Below are the code and all the weights of a small trained network. Each question names an input and a class and asks about switching units off, where a switched-off unit gives its printed mean instead of its output.

import numpy as np


def w(rows, s, z=0):
    codes = np.array(rows[::2]) - 128.0
    scale = np.full(codes.shape[1], s)
    scale[-1] = z or s
    return codes * scale


def f(y):
    return np.maximum(y, 0)


def log_softmax(a):
    a = a - a.max(-1, keepdims=True)
    return a - np.log(np.exp(a).sum(-1, keepdims=True))


def net(x, mask):
    res = np.array(x, float).reshape(1, 8) / 4 @ E
    y = f(res @ A[0][:, :-1].T + A[0][:, -1])
    res = res + np.where(mask, y, B[0][:, -1]) @ B[0][:, :-1]
    return log_softmax(res[-1] @ U[:, :-1].T + U[:, -1])


A, B = {}, {}
E = w([
[91,126,87,178,69,93,243,44,189,23],'x0',
[37,63,130,125,13,161,206,216,159,208],'x1',
[111,175,154,169,173,2,98,205,188,200],'x2',
[209,197,239,168,165,248,125,213,179,68],'x3',
[124,131,186,211,44,114,188,161,209,161],'x4',
[44,157,49,51,172,136,171,195,88,87],'x5',
[50,23,195,36,133,136,37,91,181,184],'x6',
[229,49,52,116,158,102,124,188,166,132],'x7',
],0.005)
A[0] = w([
[118,144,212,155,107,189,103,195,106,190,147],'N0',
[110,106,117,88,156,173,84,180,53,203,184],'N1',
[181,146,144,141,150,133,93,30,92,77,164],'N2',
[93,118,147,88,104,238,114,162,54,175,142],'N3',
[122,88,44,89,194,64,97,177,80,189,155],'N4',
[232,174,93,204,119,141,206,151,121,65,146],'N5',
[185,132,115,194,78,136,187,172,168,109,218],'N6',
[13,110,96,95,37,93,221,77,143,121,219],'N7',
[168,119,117,81,232,134,20,63,85,95,237],'N8',
[31,65,99,96,37,105,190,71,159,121,191],'N9',
[152,152,192,197,125,44,110,161,247,168,168],'N10',
[179,92,158,151,87,108,83,3,107,125,175],'N11',
[167,187,100,154,170,190,162,176,111,36,224],'N12',
[110,117,67,105,164,56,93,73,78,147,251],'N13',
[135,161,240,170,118,107,90,176,209,184,146],'N14',
[106,7,146,95,75,146,139,113,201,143,159],'N15',
[132,154,174,86,189,225,60,134,76,124,187],'N16',
[1,149,90,101,76,50,189,75,113,149,170],'N17',
[170,171,63,187,104,113,222,132,111,84,159],'N18',
[130,137,78,165,53,122,247,117,144,104,240],'N19',
[164,198,99,124,198,162,148,171,120,5,195],'N20',
[168,70,35,79,195,65,72,183,109,197,144],'N21',
[98,77,199,125,71,185,115,168,153,186,210],'N22',
[115,138,229,164,128,139,81,203,170,216,215],'N23',
[143,159,175,91,204,169,71,68,109,53,180],'N24',
[114,11,138,91,51,184,171,116,209,116,112],'N25',
],0.0058,0.0028)
B[0] = w([
[150,208,236,73,107,117,151,205,99,212,190],'N0',
[151,124,109,41,77,104,118,169,86,144,193],'N1',
[171,115,148,160,136,156,86,19,82,113,211],'N2',
[103,137,152,52,74,155,115,170,57,168,182],'N3',
[167,65,41,52,71,52,128,187,151,92,207],'N4',
[156,159,122,186,52,159,226,80,155,96,219],'N5',
[132,121,163,198,91,158,196,120,172,138,202],'N6',
[8,112,85,225,169,129,93,167,83,154,231],'N7',
[223,100,89,80,153,129,56,62,97,86,254],'N8',
[24,75,111,196,168,150,79,160,114,159,222],'N9',
[149,157,161,211,191,64,145,144,216,124,216],'N10',
[165,70,179,185,119,141,67,29,120,203,208],'N11',
[148,205,97,107,108,188,224,137,108,63,225],'N12',
[143,88,38,135,104,59,66,93,115,107,223],'N13',
[189,209,224,152,200,68,147,186,189,172,209],'N14',
[97,56,162,129,167,184,85,178,183,180,199],'N15',
[175,172,136,69,146,152,103,115,68,115,209],'N16',
[33,145,81,191,170,78,78,161,80,134,218],'N17',
[115,155,89,202,47,114,191,96,121,109,206],'N18',
[55,115,93,253,76,152,168,110,119,140,220],'N19',
[139,176,77,115,131,195,199,129,118,37,228],'N20',
[217,32,43,43,53,56,142,169,203,98,217],'N21',
[118,126,218,90,124,159,130,186,132,217,207],'N22',
[200,190,212,90,163,76,144,217,157,201,220],'N23',
[188,182,134,98,225,184,64,61,83,61,217],'N24',
[74,38,176,141,143,238,111,157,167,151,191],'N25',
],0.0057,0.0076)
U = w([
[174,199,203,160,210,58,143,165,247,160,236],'0',
[185,43,36,51,67,28,111,157,172,108,204],'1',
[190,97,147,135,154,136,45,9,90,128,157],'2',
[35,154,61,186,163,48,98,131,56,129,157],'3',
[142,181,184,34,81,141,120,182,55,199,2],'4',
[161,207,104,50,212,198,132,116,81,14,3],'5',
[142,169,108,185,3,173,229,100,139,87,162],'6',
[63,38,150,148,140,223,105,161,167,167,75],'7',
],0.0064,0.00051)

Each question gives the input, the list of numbers given to net, and the class t.
The units are the neurons (one row each of A and B). Each row of codes is followed by its name. A weight is (code - 128) times the scale printed after its matrix; where a second scale follows, it is the last column's (A, B and U).
mask holds one flag per neuron, in row order. A switched-off neuron (its flag False) gives its mean, the last column of its row in B, instead of its output. The means were averaged over made-up inputs and are rounded, as every weight is.
A unit's drop is (log p(t) with every unit on - log p(t) with that unit switched off) / (log p(t) with every unit on - log p(t) with every unit switched off).
The circuit of an input: a set's keep is (log p(t) with only the set's units on - log p(t) with every unit switched off) / (log p(t) with every unit on - log p(t) with every unit switched off). Starting from the 12 units with the biggest drops (on a tie, the unit counted first), units are removed one at a time, each time the one whose removal leaves the highest keep (on an exact tie, the one counted first), for as long as the keep stays at least 0.8.
units of the circuit, in order: the units of the circuit, biggest drop first
unit that matters most: the unit with the biggest drop
k most important neurons: the k neurons with the biggest drops, biggest first
drop when u is switched off: that unit's drop, to one decimal
input [5,5,5,-1,-1,0,-5,-6], class 3: units of the circuit, in order -> N17, N7
input [4,-1,-4,-7,3,1,2,4], class 3: units of the circuit, in order -> N17, N7
input [-3,6,-1,0,-5,5,2,-3], class 4: unit that matters most -> N3
input [-8,-7,0,2,3,2,4,3], class 5: units of the circuit, in order -> N24, N16
input [-4,-6,-7,-6,2,8,0,0], class 1: units of the circuit, in order -> N4, N21
input [6,2,-7,4,-4,-4,2,2], class 7: units of the circuit, in order -> N25, N15
input [3,-3,-8,-7,-1,4,3,2], class 3: units of the circuit, in order -> N7, N17
input [3,8,-4,2,6,-3,-4,-1], class 7: units of the circuit, in order -> N25, N9
input [4,8,5,-5,-1,7,2,8], class 3: 3 most important neurons -> N7, N17, N9
input [-8,6,5,0,0,-7,3,-8], class 0: 3 most important neurons -> N14, N10, N23
input [3,5,-4,2,8,5,-1,7], class 7: 4 most important neurons -> N25, N15, N9, N7
input [-1,2,0,3,-6,-4,7,5], class 1: 2 most important neurons -> N21, N8
input [-6,-5,2,-3,-6,-7,-3,7], class 1: 2 most important neurons -> N21, N4
input [-6,2,-6,-4,-4,3,-6,-1], class 1: unit that matters most -> N4
input [5,1,-5,7,1,-2,3,-3], class 7: drop when N15 is switched off -> 0.2
input [4,5,3,-4,2,1,1,8], class 7: drop when N9 is switched off -> 0.1
input [-3,-3,7,-6,5,2,-3,0], class 1: drop when N4 is switched off -> 0.3
input [-6,2,-1,6,7,7,-4,-6], class 4: drop when N21 is switched off -> 0.0
